Here is a tiny trained network, its code and every weight. The questions are about switching its units off for an input and a class, where a switched-off unit gives its printed mean instead of its output.

import numpy as np


def w(rows, s, z=0):
    codes = np.array(rows[::2]) - 128.0
    scale = np.full(codes.shape[1], s)
    scale[-1] = z or s
    return codes * scale


def norm(h):
    return h / np.sqrt((h * h).mean(-1, keepdims=True) + 1e-5)


def f(y):
    return np.maximum(y, 0)


def log_softmax(a):
    a = a - a.max(-1, keepdims=True)
    return a - np.log(np.exp(a).sum(-1, keepdims=True))


def net(x, mask):
    res = np.array(x, float).reshape(1, 4) / 4 @ E
    u = 0
    for l in range(3):
        y = f(norm(res) @ A[l][:, :-1].T + A[l][:, -1])
        res = res + np.where(mask[u : u + 10], y, B[l][:, -1]) @ B[l][:, :-1]
        u += 10
    return log_softmax(norm(res)[-1] @ U[:, :-1].T + U[:, -1])


A, B = {}, {}
E = w([
[187,166,156,108,178,191,93,204,253],'x0',
[227,49,51,73,106,112,46,161,112],'x1',
[102,29,104,120,101,196,169,209,118],'x2',
[65,88,55,24,202,120,119,84,190],'x3',
],0.0044)
A[0] = w([
[170,162,138,207,63,107,133,195,175,113],'L0N0',
[28,125,74,138,160,81,74,101,251,184],'L0N1',
[111,80,105,156,116,154,133,201,124,111],'L0N2',
[112,176,54,78,136,108,200,153,41,122],'L0N3',
[124,106,137,92,92,112,169,46,43,252],'L0N4',
[155,169,174,138,124,3,81,35,196,59],'L0N5',
[133,90,93,163,170,155,199,145,116,71],'L0N6',
[133,137,134,160,223,207,122,163,171,127],'L0N7',
[124,78,120,148,93,151,223,118,197,98],'L0N8',
[111,113,43,180,148,168,143,144,120,89],'L0N9',
],0.0055,0.0022)
B[0] = w([
[126,48,110,160,168,250,176,63,98,223],'L0N0',
[114,112,84,199,223,175,198,139,136,250],'L0N1',
[152,129,129,139,129,21,120,77,175,193],'L0N2',
[218,160,53,167,29,128,187,81,96,181],'L0N3',
[193,226,153,71,139,193,109,138,195,254],'L0N4',
[122,1,160,153,76,68,126,146,169,241],'L0N5',
[93,129,103,135,107,65,82,156,229,161],'L0N6',
[179,233,116,99,102,124,131,69,170,232],'L0N7',
[175,95,173,145,163,48,143,166,170,177],'L0N8',
[197,122,116,238,121,25,184,171,106,156],'L0N9',
],0.005,0.0042)
A[1] = w([
[100,161,188,136,165,163,174,124,151,172],'L1N0',
[74,116,80,134,36,108,167,84,77,108],'L1N1',
[154,86,177,135,135,43,116,121,150,140],'L1N2',
[169,129,164,132,105,191,161,172,99,162],'L1N3',
[177,95,168,144,153,158,124,117,188,180],'L1N4',
[146,184,101,114,139,184,138,136,108,102],'L1N5',
[147,101,79,110,137,153,2,151,107,189],'L1N6',
[149,150,134,150,170,166,86,191,161,91],'L1N7',
[140,119,187,136,131,138,143,142,70,88],'L1N8',
[128,108,133,123,107,127,131,129,185,5],'L1N9',
],0.0073,0.0013)
B[1] = w([
[177,90,184,54,124,106,133,170,80,224],'L1N0',
[181,150,127,7,86,171,69,142,213,177],'L1N1',
[69,94,156,196,156,3,98,149,167,188],'L1N2',
[90,81,94,122,161,112,87,107,125,195],'L1N3',
[129,201,36,102,68,60,143,86,83,255],'L1N4',
[209,122,75,149,136,39,154,84,137,165],'L1N5',
[54,205,209,110,184,146,199,221,94,192],'L1N6',
[135,113,172,131,15,116,27,115,84,192],'L1N7',
[121,99,12,139,234,166,59,131,122,156],'L1N8',
[172,60,96,103,77,153,164,100,165,162],'L1N9',
],0.0057,0.0061)
A[2] = w([
[163,78,221,54,170,116,126,55,175,225],'L2N0',
[156,217,74,55,255,134,156,167,232,136],'L2N1',
[126,128,142,60,92,163,136,186,134,246],'L2N2',
[189,58,61,102,165,179,178,133,164,167],'L2N3',
[139,132,169,245,98,133,103,99,112,177],'L2N4',
[104,161,190,86,130,111,187,199,62,149],'L2N5',
[180,103,80,86,124,47,180,190,69,118],'L2N6',
[193,126,180,187,83,166,57,163,78,222],'L2N7',
[85,30,138,167,9,178,160,187,207,19],'L2N8',
[172,98,56,133,161,80,67,158,67,251],'L2N9',
],0.0054,0.0018)
B[2] = w([
[95,134,113,166,108,117,44,247,102,208],'L2N0',
[132,76,143,117,96,175,134,116,69,254],'L2N1',
[154,176,131,132,158,48,126,195,76,181],'L2N2',
[70,115,84,187,97,141,75,80,131,207],'L2N3',
[67,36,69,123,165,92,139,113,199,172],'L2N4',
[174,193,208,114,254,202,167,219,117,163],'L2N5',
[128,139,232,171,169,122,162,91,108,234],'L2N6',
[77,70,70,41,131,183,157,147,83,201],'L2N7',
[62,118,171,141,87,57,43,123,244,156],'L2N8',
[81,179,178,155,168,169,162,124,189,235],'L2N9',
],0.0064,0.0059)
U = w([
[77,79,155,168,103,35,77,148,202,238],'0',
[76,45,50,142,177,245,127,78,81,155],'1',
[137,181,213,107,189,160,152,222,66,137],'2',
[232,188,80,68,19,141,81,115,102,84],'3',
[185,164,145,227,141,108,171,57,146,3],'4',
],0.012,0.0016)

Each question gives the input, the list of numbers given to net, and the class t.
The units are the neurons (one row each of A and B). Each row of codes is followed by its name. A weight is (code - 128) times the scale printed after its matrix; where a second scale follows, it is the last column's (A, B and U).
mask holds one flag per neuron, layer by layer. A switched-off neuron (its flag False) gives its mean, the last column of its row in B, instead of its output. The means were averaged over made-up inputs and are rounded, as every weight is.
A unit's drop is (log p(t) with every unit on - log p(t) with that unit switched off) / (log p(t) with every unit on - log p(t) with every unit switched off).
The circuit of an input: a set's keep is (log p(t) with only the set's units on - log p(t) with every unit switched off) / (log p(t) with every unit on - log p(t) with every unit switched off). Starting from the 12 units with the biggest drops (on a tie, the unit counted first), units are removed one at a time, each time the one whose removal leaves the highest keep (on an exact tie, the one counted first), for as long as the keep stays at least 0.8.
units of the circuit, in order: the units of the circuit, biggest drop first
k most important neurons: the k neurons with the biggest drops, biggest first
k most important neurons of layer l: the k neurons of layer l with the biggest drops, biggest first
input [0,3,-5,-6], class 1: units of the circuit, in order => (L0N0 L2N7)
input [4,7,7,-3], class 0: units of the circuit, in order => (L2N8)
input [7,0,5,6], class 3: units of the circuit, in order => (L0N7 L1N7 L1N4)
input [5,1,6,-8], class 1: 3 most important neurons => (L0N0 L0N5 L2N7)
input [-3,-4,7,-8], class 1: 3 most important neurons of layer 1 => (L1N8 L1N2 L1N9)
input [-7,7,-2,-2], class 2: 2 most important neurons => (L1N6 L0N7)
input [-7,8,6,-4], class 2: 4 most important neurons => (L1N6 L0N5 L0N4 L2N6)
input [7,3,-5,-2], class 3: 2 most important neurons => (L1N4 L0N0)
input [8,-5,4,8], class 1: 4 most important neurons => (L0N1 L2N1 L0N4 L2N3)
input [-7,-4,-1,-5], class 3: 2 most important neurons => (L1N1 L1N6)
input [-6,-6,-3,-4], class 2: units of the circuit, in order => (L1N0 L2N5)
input [-8,1,6,7], class 3: units of the circuit, in order => (L1N1 L0N3)
input [0,-3,-5,6], class 1: 2 most important neurons of layer 0 => (L0N1 L0N2)
input [-6,7,5,-1], class 2: 3 most important neurons => (L1N6 L0N5 L0N4)
input [-8,0,7,-7], class 3: units of the circuit, in order => (L1N1)
input [6,8,5,5], class 2: 2 most important neurons => (L1N6 L0N5)
input [4,5,5,-5], class 0: 4 most important neurons => (L0N2 L0N4 L2N8 L1N0)
input [-7,6,-1,2], class 3: 3 most important neurons => (L0N3 L1N1 L1N0)
input [-8,-6,-6,1], class 3: 4 most important neurons => (L1N1 L0N3 L1N6 L0N4)
input [6,2,-2,5], class 3: 2 most important neurons => (L0N7 L1N7)
input [-4,-7,-6,6], class 2: 3 most important neurons of layer 0 => (L0N4 L0N1 L0N0)
input [8,-5,-2,-5], class 3: most important neuron of layer 0 => (L0N7)
input [-3,2,-1,1], class 4: 3 most important neurons of layer 2 => (L2N7 L2N6 L2N0)
input [-6,-7,-6,-3], class 2: 2 most important neurons of layer 2 => (L2N5 L2N3)
